Each row, then roughly how far along a hidden order it lies, from 0 to 9:
In the rows, 100 means zero.
107  100  105  99  85  101  100  109  95  107  107  101  95  113  87  103  91  113  102  97  100  100  94  88  103  97  107  108  98  101  94  97  87  103  100  104  95  96  108  90  103  103  96  82  97  97  99  82  113  103  98  98  100  100  102  97  98  96  101  111  90  100  100  106  98  89  107  102  104  97  103  102  107  106  105  103  111  99  117  98  100  99  104  95  98  94  95  97  101  86  93  98  100  98  97  95  100  103  100  97  104  97  98  99  101  101  103  96  97  99  99  103  94  81  99  100  103  102  103  100  91  99  100  101  91  108  85  102  94  111  101  106  106  83  101  102  105  118  105  95  99  105  101  93  103  93  98  101  109  88  102  97  90  92  98  101  109  100  94  98  98  100  97  101  104 -> 4
98  102  96  99  93  102  109  103  95  107  105  103  101  101  84  99  93  112  103  92  95  96  103  90  96  100  103  98  102  97  100  100  101  107  94  101  100  100  90  97  97  104  98  82  96  119  99  87  110  105  99  100  94  109  99  97  101  99  100  109  106  100  108  100  97  104  104  101  105  99  103  101  98  102  93  96  105  99  119  99  99  95  98  95  96  94  100  93  106  98  88  97  103  103  103  98  103  106  106  105  105  84  93  99  101  103  102  94  99  99  104  97  100  100  104  104  102  97  103  99  99  93  102  95  96  101  90  103  87  108  98  103  98  94  100  97  103  85  108  100  100  108  100  97  112  93  99  99  109  93  106  97  98  95  98  94  100  109  88  98  97  102  98  98  100 -> 5
97  103  93  92  72  103  92  134  102  90  107  121  112  86  81  110  60  158  91  82  93  88  77  52  139  86  121  87  77  87  96  88  94  105  107  96  89  91  96  112  125  112  96  46  92  84  91  67  196  106  97  103  93  74  105  104  99  86  94  129  115  100  108  115  104  79  113  99  130  102  115  115  83  91  106  114  100  103  181  101  104  75  102  88  111  72  89  106  119  54  19  91  105  62  89  91  95  102  106  114  104  97  105  102  104  97  107  77  94  100  97  100  100  30  112  121  107  86  85  94  65  99  99  105  106  108  43  102  89  110  112  102  115  79  101  100  116  119  116  79  93  166  119  144  105  87  93  98  125  62  143  98  89  111  93  101  101  93  70  110  100  108  109  94  110 -> 5
97  101  91  96  99  100  104  112  96  115  106  114  103  78  95  98  87  116  89  96  85  96  93  92  123  88  106  92  91  90  107  95  101  98  102  99  95  98  85  96  126  106  96  65  99  88  103  92  152  104  100  100  97  99  100  106  102  92  95  110  81  99  90  106  99  90  98  101  126  106  109  103  93  91  105  113  96  106  141  105  105  83  97  101  112  88  106  95  116  91  68  109  105  79  94  90  100  98  104  115  103  94  104  100  100  98  101  87  99  101  85  100  103  60  108  109  102  91  88  102  83  101  103  100  103  100  78  97  87  93  114  99  106  90  99  99  108  104  108  97  97  131  106  129  99  96  97  101  108  91  119  100  103  107  100  97  105  104  75  104  108  102  103  97  98 -> 9
97  108  98  95  49  107  111  139  81  105  101  142  70  96  74  112  54  150  81  98  98  94  83  58  132  82  132  63  85  76  109  85  66  126  127  104  80  81  95  98  81  107  94  11  93  97  91  47  187  117  109  94  88  89  102  111  99  117  100  135  152  98  93  116  104  58  124  99  126  100  116  118  94  100  92  98  98  97  200  96  115  97  104  89  85  75  94  85  103  58  26  97  118  67  94  94  103  105  93  109  105  93  101  104  106  90  93  78  98  94  92  101  94  13  111  113  103  95  91  88  78  78  103  93  93  116  27  131  95  113  104  102  111  49  83  101  113  136  141  75  99  128  107  143  103  83  96  97  118  92  114  94  86  95  83  96  111  98  62  105  109  109  111  105  115 -> 0
103  103  98  99  85  104  86  105  96  94  95  99  101  106  89  104  98  106  99  113  107  99  97  85  98  102  98  106  100  96  100  97  86  91  99  94  100  101  108  97  102  101  101  94  96  107  100  90  103  102  95  97  101  100  102  98  99  106  101  104  90  99  100  94  97  99  98  94  100  96  103  104  107  111  100  99  96  100  107  98  99  98  99  98  88  101  92  89  99  101  98  96  95  100  100  100  103  100  105  103  103  94  92  100  101  100  100  103  98  102  97  98  100  94  99  105  104  98  101  96  94  94  100  102  104  110  95  98  98  112  97  100  96  85  103  99  102  109  102  96  98  98  101  103  96  97  100  99  97  92  91  97  100  87  101  93  101  96  97  100  100  100  96  101  95 -> 6
101  108  96  95  50  105  95  134  92  99  100  114  76  85  78  111  64  132  83  87  99  94  85  57  137  91  135  48  88  74  109  86  63  124  118  110  79  86  78  98  84  109  96  7  90  112  93  65  177  116  109  97  89  85  105  104  102  116  98  145  141  99  95  115  99  66  119  97  125  99  118  117  87  99  97  106  100  100  189  102  109  85  105  89  81  79  101  81  102  66  39  99  112  67  91  96  106  102  91  109  105  119  103  100  105  94  91  74  100  95  87  97  90  25  109  116  117  94  71  90  72  93  102  92  99  110  32  117  95  108  99  112  117  41  96  100  111  118  126  84  96  126  105  138  97  79  94  99  110  92  122  97  92  112  83  108  113  100  72  102  104  107  112  107  113 -> 1
99  104  97  101  80  103  93  116  100  101  97  105  105  98  89  102  90  103  94  98  99  100  92  101  112  97  107  77  101  89  111  97  85  106  107  100  96  97  90  103  103  105  98  69  97  102  99  95  120  104  97  95  96  100  100  104  99  110  99  114  118  100  102  107  98  97  102  101  112  96  108  107  102  103  96  104  103  98  123  99  106  96  104  99  90  94  100  104  97  93  80  103  101  88  96  95  104  104  101  108  102  89  103  100  101  99  101  91  104  98  99  96  96  67  99  110  94  98  78  95  94  94  102  95  99  101  78  107  93  103  105  104  103  77  98  99  107  115  110  105  101  107  101  105  95  96  98  100  108  98  100  95  102  105  96  100  104  99  73  99  104  101  99  103  103 -> 6
100  103  101  99  104  103  115  110  97  103  109  113  101  104  93  98  97  110  95  101  103  101  97  89  99  107  104  104  101  93  100  100  92  114  106  101  100  97  75  111  96  94  92  89  99  107  99  89  98  97  104  92  91  104  98  95  100  108  100  99  104  101  111  105  97  99  108  100  99  99  101  102  108  99  89  98  97  95  117  99  107  98  95  98  91  99  91  103  97  92  93  89  103  101  102  104  101  103  106  98  104  94  89  102  101  97  101  98  98  97  102  102  107  92  99  111  105  100  96  97  115  92  101  102  93  109  89  120  87  103  98  98  94  99  95  100  103  97  112  97  100  103  101  98  103  90  99  98  106  98  96  95  97  94  102  95  100  107  98  98  99  102  106  103  105 -> 5
94  103  95  99  102  106  108  111  93  83  99  131  102  89  86  103  94  116  97  90  99  98  98  92  102  99  96  124  95  99  102  100  93  117  101  96  98  92  91  94  97  102  95  83  98  120  101  92  110  99  101  91  100  109  101  94  99  101  102  106  98  101  103  107  97  103  104  97  100  95  105  98  113  101  95  98  96  97  112  102  102  87  96  100  86  93  101  100  104  116  92  96  103  100  104  98  106  96  114  104  107  84  93  98  99  97  102  94  96  99  101  101  106  92  103  102  96  95  106  98  100  98  102  101  101  107  87  97  92  101  105  102  93  97  97  99  102  85  105  91  97  111  102  97  108  97  100  100  107  108  102  97  92  99  102  96  98  100  90  96  101  101  104  100  105 -> 6

120  156  76  90  56  115  103  172  123  103  114  102  90  100  83  108  106  92  143  84  91  84  61  119  102  92  102  84  96  97  90  94  107  76  118  113  94  82  103  108  127  96  111  148  109  97  106  82  102  102  97  99  29  104  117  120  94  86  111  82  99  129  93  90  103  102  82  95  99  92  107  99  107  124  188  101  104  110  110  110  105  105  91  105  76  62  119  125  113  84  102  104  119  105  140  160  109  99  102  114  121  115  86  140  97  97  100  96  91  99  68  85  57  99  86  95  116  116  58  97  96  96  81  100  104  95  103  98  103  86  145  100  105  97  88  108  106  100  91  109  88  104  109  90  80  99  141  126  99  166  117  101  95  105  99  108  98  92  133  94  101  141  36  124  91 -> 0
105  127  95  97  90  101  101  123  112  101  103  107  89  100  106  103  98  86  115  91  102  91  93  115  113  106  107  89  98  96  95  99  99  98  103  108  106  91  94  106  105  99  119  93  81  101  98  95  101  96  101  102  102  101  104  84  105  95  101  73  99  114  94  98  97  103  94  101  98  104  100  103  103  121  123  101  103  113  96  115  90  103  107  94  100  110  104  111  95  99  99  112  103  105  111  90  106  104  104  98  106  91  102  117  97  102  103  101  97  109  99  97  91  104  93  102  102  104  92  90  98  100  96  95  103  104  99  97  98  98  148  102  103  98  79  99  100  99  96  94  90  98  105  104  124  118  128  112  98  125  107  101  99  106  98  102  96  110  112  101  97  106  92  84  96 -> 4
93  89  114  105  117  85  99  73  105  99  94  113  88  99  121  97  92  85  84  103  112  98  133  99  117  122  110  85  100  95  106  106  88  120  84  99  117  101  88  105  83  100  112  27  68  102  91  114  99  91  103  106  180  99  105  43  113  105  94  73  100  91  93  105  92  104  105  107  97  115  94  111  100  136  62  101  97  110  86  126  74  101  116  90  123  142  88  92  69  113  96  114  88  107  79  20  105  105  106  81  98  70  120  98  100  109  107  105  105  116  122  111  125  110  100  111  87  90  135  85  99  103  114  91  107  114  98  97  90  111  125  103  99  100  78  87  91  98  98  76  93  92  101  114  158  130  108  96  99  98  95  100  106  104  98  89  96  119  90  107  92  81  142  69  104 -> 8
103  118  99  99  93  101  100  117  112  100  103  108  89  100  112  102  98  87  97  94  103  91  85  108  118  111  106  83  98  95  100  102  97  104  99  104  111  87  97  110  103  99  118  88  79  102  95  103  100  94  103  103  121  100  110  75  108  100  99  72  100  105  93  100  95  103  96  103  97  105  96  106  99  133  81  101  100  110  94  119  74  102  105  93  107  111  102  108  91  100  98  112  102  105  104  75  99  102  106  94  106  85  105  114  98  104  100  102  101  111  109  101  87  106  95  104  102  102  96  91  97  100  101  89  107  106  100  97  95  105  135  102  103  98  83  94  96  98  96  92  92  97  105  105  145  115  122  105  98  119  105  101  100  103  97  96  96  109  108  104  94  96  113  86  97 -> 5
80  74  125  104  133  84  97  38  102  100  80  115  90  100  122  95  90  86  57  97  114  95  137  94  114  124  113  92  103  98  115  112  90  123  81  96  115  104  81  104  71  102  116  22  51  105  89  123  100  89  107  106  200  95  103  34  117  108  84  69  99  93  98  111  87  106  112  108  91  119  90  111  111  134  22  100  95  107  82  120  75  102  122  93  129  174  83  89  74  120  94  118  85  107  65  20  100  109  103  80  82  64  118  80  100  110  111  107  105  120  131  116  137  107  103  112  80  89  156  90  105  104  118  94  116  116  92  95  86  114  127  103  105  101  60  85  96  99  110  63  98  83  100  126  167  127  112  92  97  70  93  98  106  106  89  86  97  129  87  109  86  70  158  57  103 -> 9
91  105  105  101  106  91  100  90  105  101  93  113  91  99  120  99  95  82  84  93  107  95  116  113  119  113  109  83  100  97  106  107  93  112  89  101  112  99  92  106  87  102  123  52  70  103  93  108  100  93  106  105  171  96  107  41  112  99  98  68  100  103  96  103  92  105  101  106  96  111  94  105  101  136  75  100  97  108  89  121  91  102  114  92  117  144  94  103  85  111  97  114  95  108  97  34  102  105  105  86  94  71  113  97  99  109  102  103  101  122  114  108  112  109  96  108  90  98  114  87  101  102  107  92  108  108  96  96  92  105  131  102  102  100  76  89  94  98  103  79  93  91  104  114  145  123  115  99  97  100  97  101  103  104  94  93  97  115  97  106  90  88  120  72  100 -> 6
104  126  94  95  79  102  101  128  108  102  100  107  91  100  99  104  99  84  102  84  100  88  91  115  124  101  112  90  98  97  101  103  100  97  104  107  98  89  96  106  101  100  125  100  82  100  103  96  101  99  103  102  98  100  114  80  102  91  99  78  99  116  96  97  98  103  92  102  96  101  98  104  108  128  123  100  101  111  104  113  94  104  104  102  96  99  104  112  97  92  99  113  107  107  123  115  104  103  102  99  104  95  98  118  97  101  105  102  94  112  93  96  91  104  92  102  103  105  83  94  101  99  97  99  108  103  98  97  95  100  131  101  106  99  77  99  103  100  105  84  91  95  107  108  110  110  134  106  98  124  108  101  97  105  95  100  97  109  117  99  96  112  84  90  96 -> 3
100  105  102  100  105  94  101  117  112  101  102  110  87  99  116  101  97  85  100  97  107  93  111  109  110  111  107  86  98  95  101  103  95  105  96  102  116  94  93  102  104  99  118  66  78  102  94  104  100  94  102  104  129  100  110  57  109  100  98  72  100  102  93  101  94  104  98  103  97  108  96  106  98  124  104  101  99  116  90  119  82  102  108  93  108  122  97  107  85  105  98  114  98  107  96  58  102  100  107  89  118  82  111  111  98  107  100  101  101  111  106  104  104  106  97  106  94  97  119  89  98  101  100  92  109  106  100  97  94  101  138  101  101  98  81  91  96  98  95  92  88  98  104  109  132  118  114  108  98  119  99  101  102  105  99  96  96  108  101  105  94  99  123  80  98 -> 5
98  117  106  97  95  96  99  101  101  102  93  109  92  100  109  100  98  84  86  86  102  85  105  108  110  111  110  87  99  99  106  107  98  103  97  105  99  95  88  106  96  100  119  85  75  103  100  102  101  95  106  103  136  96  107  63  110  96  92  77  99  110  96  101  94  106  96  103  96  107  95  102  110  131  101  99  98  111  92  120  94  103  108  98  106  126  98  105  98  101  98  115  101  108  111  94  102  106  102  94  94  82  105  101  98  102  105  102  98  115  104  103  104  105  93  104  93  103  102  92  103  101  104  96  112  106  95  95  93  102  141  100  104  99  72  95  103  100  107  78  95  92  105  115  124  115  124  102  96  119  103  101  99  107  93  95  97  119  108  102  94  102  123  84  98 -> 5
112  173  88  89  55  112  100  165  116  104  105  103  94  101  83  108  105  87  121  77  91  81  69  120  96  94  103  91  97  99  96  99  108  84  112  112  85  83  99  107  122  97  114  135  108  99  107  85  103  100  101  100  62  105  114  109  96  82  104  78  99  129  98  94  98  105  85  96  96  95  105  98  114  110  153  100  103  113  106  94  104  105  96  109  79  76  113  123  112  88  99  109  120  107  149  163  109  103  99  112  111  108  89  125  96  96  106  99  90  106  70  88  63  102  86  94  113  114  52  99  101  97  90  103  108  99  98  96  96  91  154  100  108  98  84  108  110  101  106  103  91  100  109  102  96  100  151  115  97  156  116  101  91  107  93  108  98  106  125  92  102  134  38  113  93 -> 1
108  137  89  93  85  107  101  139  115  102  104  107  87  100  96  105  101  86  113  85  100  87  80  114  104  102  106  88  98  97  99  101  100  94  107  112  99  87  96  107  110  98  115  126  94  101  102  93  101  97  102  101  96  100  111  85  100  92  100  81  99  124  96  97  97  104  89  99  96  99  98  98  108  128  135  100  101  114  102  109  95  105  99  104  93  95  108  115  97  98  99  110  110  107  128  120  105  103  101  97  107  101  94  117  97  101  103  100  95  108  88  98  78  102  92  100  104  107  82  95  100  99  94  98  108  101  98  96  97  95  142  100  107  99  81  102  104  100  101  98  91  100  109  103  104  105  130  111  98  132  108  101  96  106  95  101  97  106  112  100  95  124  80  103  95 -> 3
102  120  93  96  97  99  102  132  115  100  108  107  92  99  104  103  98  92  121  97  102  92  95  115  121  106  104  83  97  95  96  100  98  95  103  105  112  91  97  105  106  98  134  85  91  100  97  97  100  97  99  102  102  103  113  82  104  101  104  77  100  106  92  98  97  102  91  101  98  103  99  105  98  121  121  102  101  108  97  119  85  104  108  95  103  109  104  109  92  102  99  111  104  101  106  84  106  100  107  100  108  85  106  115  98  106  100  101  100  105  98  98  85  107  97  103  101  104  100  91  95  100  98  94  106  104  103  98  98  96  133  102  101  97  89  96  97  98  90  95  90  100  104  101  120  111  123  114  98  133  107  102  101  104  101  102  96  105  108  101  96  106  95  91  97 -> 4
